Here is a tiny trained network, its code and every weight. The questions are about switching its units off for an input and a class, where a switched-off unit gives its printed mean instead of its output.

import numpy as np


def w(rows, s, z=0):
    codes = np.array(rows[::2]) - 128.0
    scale = np.full(codes.shape[1], s)
    scale[-1] = z or s
    return codes * scale


def norm(h):
    return h / np.sqrt((h * h).mean(-1, keepdims=True) + 1e-5)


def f(y):
    return y / 2 * (1 + np.tanh(0.7978845608 * (y + 0.044715 * y**3)))


def log_softmax(a):
    a = a - a.max(-1, keepdims=True)
    return a - np.log(np.exp(a).sum(-1, keepdims=True))


def net(x, mask):
    res = np.array(x, float).reshape(1, 8) / 4 @ E
    u = 0
    for l in range(4):
        y = f(norm(res) @ A[l][:, :-1].T + A[l][:, -1])
        res = res + np.where(mask[u : u + 8], y, B[l][:, -1]) @ B[l][:, :-1]
        u += 8
    return log_softmax(norm(res)[-1] @ U[:, :-1].T + U[:, -1])


A, B = {}, {}
E = w([
[178,179,98,124,126,180,87,143,128],'x0',
[124,85,35,34,127,134,198,91,132],'x1',
[236,112,179,73,128,67,153,205,84],'x2',
[130,130,120,128,148,112,110,131,133],'x3',
[69,214,166,1,42,45,56,75,112],'x4',
[180,116,130,153,61,82,139,97,232],'x5',
[130,128,127,129,123,131,129,127,125],'x6',
[104,47,103,121,66,136,68,186,138],'x7',
],0.0061)
A[0] = w([
[183,123,79,147,95,97,118,113,227,20],'L0N0',
[191,79,77,71,102,169,168,81,79,59],'L0N1',
[105,41,122,79,104,154,50,187,154,66],'L0N2',
[158,201,160,78,227,134,163,80,172,72],'L0N3',
[223,203,74,99,102,232,73,133,137,25],'L0N4',
[60,154,80,116,190,154,123,190,59,123],'L0N5',
[102,125,93,158,117,161,114,65,111,1],'L0N6',
[133,100,1,60,187,60,97,96,184,72],'L0N7',
],0.0081,0.0021)
B[0] = w([
[209,108,200,129,107,163,153,65,179,204],'L0N0',
[78,154,172,130,103,177,161,180,131,224],'L0N1',
[169,151,57,174,44,98,116,102,67,239],'L0N2',
[141,95,46,170,2,105,100,139,67,232],'L0N3',
[34,41,158,144,147,33,163,124,111,213],'L0N4',
[209,84,202,122,78,158,145,46,192,254],'L0N5',
[165,164,98,101,142,116,96,203,168,151],'L0N6',
[74,136,176,130,73,180,182,163,120,235],'L0N7',
],0.0099,0.003)
A[1] = w([
[88,99,111,106,179,83,125,102,138,43],'L1N0',
[112,83,134,82,168,219,71,104,1,176],'L1N1',
[126,203,134,164,175,94,216,69,93,167],'L1N2',
[72,133,72,140,154,186,83,99,169,38],'L1N3',
[147,122,68,180,179,160,183,168,125,6],'L1N4',
[160,199,97,121,176,129,163,75,94,70],'L1N5',
[152,162,174,201,119,106,65,137,131,103],'L1N6',
[172,117,79,158,159,156,152,131,149,47],'L1N7',
],0.0094,0.0016)
B[1] = w([
[112,81,125,113,155,164,92,157,116,105],'L1N0',
[168,118,153,156,54,83,172,110,255,195],'L1N1',
[121,73,103,137,33,107,93,173,150,164],'L1N2',
[191,171,107,127,113,21,203,193,170,155],'L1N3',
[157,67,131,102,147,207,74,129,165,202],'L1N4',
[187,132,91,146,44,125,90,136,157,112],'L1N5',
[61,128,160,93,46,200,220,166,114,253],'L1N6',
[119,75,109,101,162,224,107,105,126,180],'L1N7',
],0.01,0.0043)
A[2] = w([
[241,165,134,62,193,106,127,210,58,68],'L2N0',
[106,208,130,125,42,71,205,146,117,249],'L2N1',
[98,173,141,46,123,141,78,70,113,131],'L2N2',
[151,179,102,91,133,182,75,57,37,94],'L2N3',
[35,1,158,181,167,19,153,99,102,173],'L2N4',
[157,124,31,202,60,138,78,85,53,84],'L2N5',
[215,159,164,144,129,114,107,25,145,66],'L2N6',
[158,101,48,43,148,139,186,103,135,18],'L2N7',
],0.0075,0.0017)
B[2] = w([
[206,99,166,50,134,90,158,230,145,128],'L2N0',
[174,79,107,123,193,217,92,137,138,246],'L2N1',
[158,124,87,168,182,176,120,57,82,141],'L2N2',
[33,140,146,107,163,162,139,87,95,122],'L2N3',
[90,66,117,88,142,155,66,203,254,145],'L2N4',
[173,93,101,156,74,140,66,170,139,156],'L2N5',
[98,102,209,122,140,147,174,83,115,137],'L2N6',
[96,204,210,154,31,167,112,199,172,132],'L2N7',
],0.0077,0.011)
A[3] = w([
[199,207,69,95,153,143,84,191,208,153],'L3N0',
[94,189,159,57,32,74,96,123,157,135],'L3N1',
[63,48,115,112,153,57,119,166,160,203],'L3N2',
[87,181,67,189,117,153,126,91,217,191],'L3N3',
[153,55,197,116,85,194,97,130,181,251],'L3N4',
[116,198,131,32,158,128,19,47,99,84],'L3N5',
[127,152,113,87,121,200,164,93,109,129],'L3N6',
[108,193,243,254,148,122,50,187,117,110],'L3N7',
],0.0093,0.0029)
B[3] = w([
[104,175,164,145,185,101,170,112,29,138],'L3N0',
[191,36,80,206,164,173,223,177,235,140],'L3N1',
[119,217,36,80,124,118,113,93,128,138],'L3N2',
[205,91,186,45,127,73,133,183,56,150],'L3N3',
[81,197,100,122,182,64,87,90,89,255],'L3N4',
[138,34,100,202,254,216,97,139,139,141],'L3N5',
[75,151,190,212,112,135,96,180,123,153],'L3N6',
[107,112,64,22,26,234,251,136,192,131],'L3N7',
],0.0093,0.019)
U = w([
[185,40,94,175,245,254,97,142,150,114],'0',
[46,169,143,92,20,228,197,198,130,112],'1',
[221,82,26,171,5,99,69,143,83,90],'2',
[174,122,215,135,114,72,148,14,196,82],'3',
[67,128,52,48,172,63,81,143,144,152],'4',
[238,158,155,50,186,67,167,224,49,55],'5',
[89,151,135,136,144,106,70,123,53,252],'6',
[92,147,127,148,142,103,83,121,51,183],'7',
],0.0087,0.0029)

Each question gives the input, the list of numbers given to net, and the class t.
The units are the neurons (one row each of A and B). Each row of codes is followed by its name. A weight is (code - 128) times the scale printed after its matrix; where a second scale follows, it is the last column's (A, B and U).
mask holds one flag per neuron, layer by layer. A switched-off neuron (its flag False) gives its mean, the last column of its row in B, instead of its output. The means were averaged over made-up inputs and are rounded, as every weight is.
A unit's drop is (log p(t) with every unit on - log p(t) with that unit switched off) / (log p(t) with every unit on - log p(t) with every unit switched off).
The circuit of an input: a set's keep is (log p(t) with only the set's units on - log p(t) with every unit switched off) / (log p(t) with every unit on - log p(t) with every unit switched off). Starting from the 12 units with the biggest drops (on a tie, the unit counted first), units are removed one at a time, each time the one whose removal leaves the highest keep (on an exact tie, the one counted first), for as long as the keep stays at least 0.8.
circuit, biggest first: the units of the circuit, biggest drop first
unit that matters most: the unit with the biggest drop
top k neurons: the k neurons with the biggest drops, biggest first
input [8,-4,2,-5,-2,5,4,-7], class 4: top 4 neurons -> [L0N4, L2N4, L0N2, L3N2]
input [0,8,-3,-2,0,7,-7,-8], class 1: top 2 neurons -> [L0N7, L0N1]
input [1,-5,-8,-7,3,-3,-2,-6], class 5: unit that matters most -> L1N3
input [-3,-7,-1,1,-2,8,-5,6], class 3: top 4 neurons -> [L0N0, L0N1, L0N7, L0N3]
input [0,-5,-4,2,-4,-8,-8,1], class 3: top 2 neurons -> [L0N5, L1N1]
input [4,-7,-5,5,3,-7,2,3], class 1: top 2 neurons -> [L1N6, L0N5]
input [8,5,6,-5,5,-2,6,4], class 4: top 2 neurons -> [L0N4, L1N6]
input [8,1,-2,8,-3,0,7,4], class 4: top 2 neurons -> [L0N4, L2N4]
input [-3,1,7,6,-5,5,2,-7], class 2: top 2 neurons -> [L0N3, L1N2]
input [0,-8,5,2,-6,-3,7,-1], class 1: top 3 neurons -> [L3N7, L2N1, L1N6]
input [1,-3,2,0,-3,1,3,4], class 2: top 3 neurons -> [L0N2, L2N5, L0N1]
input [-2,4,-8,5,-5,8,-1,1], class 3: circuit, biggest first -> [L0N0, L2N1]
input [-4,-3,0,7,-5,8,-3,-5], class 3: circuit, biggest first -> [L0N0, L2N1]
input [0,-6,-8,-2,-5,6,-7,8], class 2: unit that matters most -> L0N2
input [6,2,1,2,-4,-1,-2,-5], class 4: circuit, biggest first -> [L0N4, L2N4, L3N2]
input [-8,-4,2,-2,-3,-6,-7,1], class 4: circuit, biggest first -> [L2N4, L3N2]
input [7,-6,-3,8,5,-8,4,1], class 3: circuit, biggest first -> [L1N1, L0N5]
input [-1,-6,-8,3,0,-1,3,-1], class 5: circuit, biggest first -> [L1N3, L3N3]
input [8,-8,6,7,8,1,-7,-8], class 0: circuit, biggest first -> [L3N5, L3N1]
input [2,4,-5,4,-2,6,-2,-7], class 2: circuit, biggest first -> [L0N3]
